Below are the code and all the weights of a small trained network. Each question names an input and a target symbol and asks about switching units off, where a switched-off unit gives its printed mean instead of its output.

import numpy as np


def w(rows, s, z=0):
    codes = np.array(rows[::2]) - 128.0
    scale = np.full(codes.shape[1], s)
    scale[-1] = z or s
    return codes * scale


def f(y):
    return np.maximum(y, 0)


def softmax(a):
    e = np.exp(a - a.max(-1, keepdims=True))
    return e / e.sum(-1, keepdims=True)


def log_softmax(a):
    a = a - a.max(-1, keepdims=True)
    return a - np.log(np.exp(a).sum(-1, keepdims=True))


def net(x, mask):
    ids = ['ΠΨδμξφ'.index(c) for c in x.split()]
    T = len(ids)
    res = E[ids] + P[:T]
    u = 0
    for l in range(2):
        q, k, v = (res @ M[l].T for M in (Q, K, V))
        z = softmax(np.where(np.tri(T) > 0, q @ k.T / 2**0.5, -1e9)) @ v
        res = res + np.where(mask[u], z, O[l][:, -1]) @ O[l][:, :-1]
        u += 1
        y = f(res @ A[l][:, :-1].T + A[l][:, -1])
        res = res + np.where(mask[u : u + 16], y, B[l][:, -1]) @ B[l][:, :-1]
        u += 16
    return log_softmax(res[-1] @ U[:, :-1].T + U[:, -1])


Q, K, V, O, A, B = {}, {}, {}, {}, {}, {}
E = w([
[112,96,162],'Π',
[156,132,83],'Ψ',
[162,175,182],'δ',
[124,77,159],'μ',
[127,114,109],'ξ',
[171,87,248],'φ',
],0.018)
P = w([
[151,150,133],'0',
[144,141,124],'1',
[74,163,153],'2',
[87,161,148],'3',
[137,159,116],'4',
[147,144,129],'5',
[175,104,145],'6',
[197,77,165],'7',
[206,33,196],'8',
[253,20,159],'9',
],0.0047)
Q[0] = w([
[114,138,230],'0.h0',
[134,1,95],'0.h0',
],0.0068)
K[0] = w([
[179,25,112],'0.h0',
[255,52,153],'0.h0',
],0.0086)
V[0] = w([
[212,144,166],'0.h0',
[145,251,218],'0.h0',
],0.011)
O[0] = w([
[106,217,202,251],'0.h0',
[248,158,133,180],'0.h0',
],0.015,0.0032)
A[0] = w([
[214,149,109,94],'0.n0',
[194,118,143,89],'0.n1',
[30,101,26,187],'0.n2',
[89,195,112,197],'0.n3',
[141,119,172,190],'0.n4',
[164,164,153,245],'0.n5',
[189,106,27,103],'0.n6',
[164,185,125,50],'0.n7',
[181,194,161,130],'0.n8',
[186,143,76,134],'0.n9',
[195,153,78,3],'0.n10',
[135,204,191,75],'0.n11',
[71,161,162,184],'0.n12',
[167,170,138,19],'0.n13',
[139,16,163,175],'0.n14',
[4,50,27,119],'0.n15',
],0.011,0.0044)
B[0] = w([
[118,93,126,189],'0.n0',
[90,127,121,186],'0.n1',
[44,88,117,167],'0.n2',
[252,179,117,155],'0.n3',
[151,134,146,216],'0.n4',
[148,151,119,254],'0.n5',
[118,97,107,141],'0.n6',
[111,91,114,169],'0.n7',
[139,104,110,250],'0.n8',
[118,154,142,155],'0.n9',
[149,129,162,143],'0.n10',
[134,117,124,230],'0.n11',
[178,108,101,175],'0.n12',
[107,108,120,168],'0.n13',
[119,85,161,190],'0.n14',
[60,73,107,172],'0.n15',
],0.012,0.0086)
Q[1] = w([
[224,254,202],'1.h0',
[203,67,247],'1.h0',
],0.0086)
K[1] = w([
[245,151,153],'1.h0',
[120,195,145],'1.h0',
],0.011)
V[1] = w([
[115,212,77],'1.h0',
[192,185,2],'1.h0',
],0.0088)
O[1] = w([
[79,255,68,2],'1.h0',
[85,79,87,87],'1.h0',
],0.0082,0.0073)
A[1] = w([
[111,151,149,113],'1.n0',
[166,103,46,255],'1.n1',
[205,191,209,171],'1.n2',
[143,137,58,108],'1.n3',
[52,176,99,135],'1.n4',
[39,205,58,118],'1.n5',
[164,222,116,184],'1.n6',
[160,61,247,28],'1.n7',
[44,126,128,87],'1.n8',
[124,54,103,195],'1.n9',
[130,61,125,173],'1.n10',
[215,168,93,234],'1.n11',
[206,102,169,41],'1.n12',
[163,97,159,148],'1.n13',
[144,188,44,175],'1.n14',
[192,156,8,130],'1.n15',
],0.011,0.0039)
B[1] = w([
[114,119,146,128],'1.n0',
[55,112,188,159],'1.n1',
[158,30,24,191],'1.n2',
[124,173,143,133],'1.n3',
[80,221,97,130],'1.n4',
[46,234,79,130],'1.n5',
[246,138,58,134],'1.n6',
[131,177,107,253],'1.n7',
[206,43,123,141],'1.n8',
[97,153,159,188],'1.n9',
[67,160,111,193],'1.n10',
[150,96,253,171],'1.n11',
[126,216,68,207],'1.n12',
[106,142,131,194],'1.n13',
[168,123,95,134],'1.n14',
[177,189,125,147],'1.n15',
],0.0068,0.022)
U = w([
[92,180,95,125],'Π',
[161,124,207,57],'Ψ',
[142,100,49,55],'δ',
[119,192,253,138],'μ',
[120,2,148,253],'ξ',
[244,38,71,87],'φ',
],0.0079,0.0044)

Each question gives the input, a string of symbols that net reads in full, and the target symbol t.
The units are the heads (2 rows each of Q, K, V and O) and the neurons (one row each of A and B). Each row of codes is followed by its name. A weight is (code - 128) times the scale printed after its matrix; where a second scale follows, it is the last column's (O, A, B and U).
mask holds one flag per unit, layer by layer, with each layer's heads first. A switched-off unit (its flag False) gives its mean, the last column of its rows in O or B, instead of its output. The means were averaged over made-up inputs and are rounded, as every weight is.
A unit's drop is (log p(t) with every unit on - log p(t) with that unit switched off) / (log p(t) with every unit on - log p(t) with every unit switched off).
The circuit of an input: a set's keep is (log p(t) with only the set's units on - log p(t) with every unit switched off) / (log p(t) with every unit on - log p(t) with every unit switched off). Starting from the 12 units with the biggest drops (on a tie, the unit counted first), units are removed one at a time, each time the one whose removal leaves the highest keep (on an exact tie, the one counted first), for as long as the keep stays at least 0.8.
circuit, biggest first: the units of the circuit, biggest drop first
unit that matters most: the unit with the biggest drop
top k neurons: the k neurons with the biggest drops, biggest first
top k neurons in layer l: the k neurons of layer l with the biggest drops, biggest first
drop of u: that unit's drop, to one decimal
input φ ξ Ψ, target φ: unit that matters most	0.n3
input μ ξ ξ ξ Π ξ μ Π Π, target μ: circuit, biggest first	1.h0, 0.h0, 1.n2, 0.n8
input φ δ μ δ φ ξ φ, target φ: top 2 neurons	1.n2, 0.n4
input ξ ξ φ μ, target φ: top 2 neurons in layer 1	1.n2, 1.n1
input μ μ Π, target μ: circuit, biggest first	0.h0, 1.h0, 1.n2
input μ ξ ξ Ψ Ψ, target ξ: circuit, biggest first	0.h0, 1.n12, 0.n2
input Ψ δ ξ Π ξ, target μ: top 3 neurons	1.n2, 1.n1, 1.n15
input δ μ Ψ ξ ξ, target μ: top 3 neurons	1.n2, 0.n5, 0.n1
input φ Ψ ξ φ φ δ, target φ: circuit, biggest first	1.n2, 0.n3
input ξ μ Π ξ Π ξ φ ξ φ φ, target φ: circuit, biggest first	1.n2, 0.h0
input μ μ ξ μ Ψ, target ξ: top 2 neurons	0.n2, 0.n15
input Ψ δ μ μ Ψ Ψ, target μ: top 2 neurons	1.n2, 1.n1
input μ Π ξ, target ξ: top 3 neurons in layer 1	1.n12, 1.n8, 1.n7
input μ φ φ ξ, target φ: top 2 neurons	1.n2, 0.n3
input Ψ Ψ Ψ Ψ, target Π: top 2 neurons	1.n5, 0.n14
input Ψ Ψ ξ μ ξ, target ξ: top 3 neurons in layer 0	0.n2, 0.n15, 0.n5
input μ φ φ Ψ, target φ: top 2 neurons in layer 1	1.n2, 1.n6
input μ ξ ξ Ψ Ψ Π Π μ Π δ, target φ: top 2 neurons in layer 0	0.n15, 0.n2
input μ δ Π μ ξ φ ξ Ψ, target μ: top neuron in layer 0	0.n3
input φ φ μ μ, target φ: drop of 1.n2	0.7
input Ψ Π μ, target μ: drop of 0.n2	0.1
input Π Π μ μ, target μ: drop of 0.h0	1.3
